[[ -10   -2  100   -3]
 [ -15    0  106    0]
 [   1   12  101   -2]
 [   1   -9 -106    4]
 [  -6    5  106    1]
 [  -7    0  101   -6]
 [ -15   -6  -89    0]
 [  -5   14  -89   -2]
 [  12    8  -98    1]
 [   4   -7   85    3]]
->
[[   4   12   -5  -15   -7   -6    1    1  -15  -10]
 [  -7    8   14   -6    0    5   -9   12    0   -2]
 [  85  -98  -89  -89  101  106 -106  101  106  100]
 [   3    1   -2    0   -6    1    4   -2    0   -3]]

[[   8  -13]
 [ -11  -88]
 [  -3 -105]]
->
[[  -3  -11    8]
 [-105  -88  -13]]

[[-76 -53]
 [-73 -65]
 [-97 -70]
 [-66 -52]
 [ 56  52]
 [-86 -58]
 [-58 -62]
 [-29 -60]
 [-25 -64]]
->
[[-25 -29 -58 -86  56 -66 -97 -73 -76]
 [-64 -60 -62 -58  52 -52 -70 -65 -53]]

[[-108  -35  -94]
 [-109  -26 -102]
 [ -99  -97  -10]
 [ -97  -90  -19]
 [-102  -95  -15]
 [ -99  -60  -55]
 [-106  -83  -33]
 [ -97  -61  -54]
 [-110  -42  -84]]
->
[[-110  -97 -106  -99 -102  -97  -99 -109 -108]
 [ -42  -61  -83  -60  -95  -90  -97  -26  -35]
 [ -84  -54  -33  -55  -15  -19  -10 -102  -94]]

[[ -79   78]
 [ -90   90]
 [-101  101]
 [ -85   85]
 [  90  -90]
 [ -90   89]
 [ -90   90]
 [ -66   65]
 [ -85   84]
 [  89  -89]
 [  78  -77]]
->
[[  78   89  -85  -66  -90  -90   90  -85 -101  -90  -79]
 [ -77  -89   84   65   90   89  -90   85  101   90   78]]

[[ 73  60  76   4  59  21]
 [ 91  -1 -31  38 -25  64]
 [ 75  18  44   3  48  26]
 [ 94  -9 -29  38 -32  60]
 [ 77  21  44   4  49  26]
 [ 73  59  76   6  56  18]
 [ 80  38 -20  28 -44  80]
 [ 69  17  45   3  47  18]]
->
[[ 69  80  73  77  94  75  91  73]
 [ 17  38  59  21  -9  18  -1  60]
 [ 45 -20  76  44 -29  44 -31  76]
 [  3  28   6   4  38   3  38   4]
 [ 47 -44  56  49 -32  48 -25  59]
 [ 18  80  18  26  60  26  64  21]]

[[-26 -69 -32 -31 -57   1 -44 -31 -19 -56]
 [-28 -98 -38 -37 -78  14 -58 -36 -18 -76]
 [ 15  13  15  14  13  16  14  14  15  13]]
->
[[ 15 -28 -26]
 [ 13 -98 -69]
 [ 15 -38 -32]
 [ 14 -37 -31]
 [ 13 -78 -57]
 [ 16  14   1]
 [ 14 -58 -44]
 [ 14 -36 -31]
 [ 15 -18 -19]
 [ 13 -76 -56]]

[[-80  41 -70]
 [-79  40 -69]
 [ 14  10  14]
 [ 34 -45  28]
 [ 24 -44  19]
 [ 30 -52  23]
 [ 32 -42  26]]
->
[[ 32  30  24  34  14 -79 -80]
 [-42 -52 -44 -45  10  40  41]
 [ 26  23  19  28  14 -69 -70]]

[[  0  10  -8  37 -34 -17  15  -7]
 [  7 -17  17 -17 -32  18   3  -9]
 [ 14   1 -17   3 -40   1   9  17]
 [ -2   5 -10  43 -36 -23  19  -8]
 [-35  56  -5 -20  60  24  -1 -23]
 [ 15   8 -11  26 -47  -7   6   9]
 [-42  60   0 -29  87  30 -13 -32]
 [  8 -40  31 -26 -41  21   5 -18]
 [-18  17  -2 -34 -47  28  63  -4]
 [ 24  -2 -47 -26 -23   9   3  48]
 [ 23  56  21   5 -61  42 -16   6]
 [  8  23  11 -17 -58  33  19   4]]
->
[[  8  23  24 -18   8 -42  15 -35  -2  14   7   0]
 [ 23  56  -2  17 -40  60   8  56   5   1 -17  10]
 [ 11  21 -47  -2  31   0 -11  -5 -10 -17  17  -8]
 [-17   5 -26 -34 -26 -29  26 -20  43   3 -17  37]
 [-58 -61 -23 -47 -41  87 -47  60 -36 -40 -32 -34]
 [ 33  42   9  28  21  30  -7  24 -23   1  18 -17]
 [ 19 -16   3  63   5 -13   6  -1  19   9   3  15]
 [  4   6  48  -4 -18 -32   9 -23  -8  17  -9  -7]]
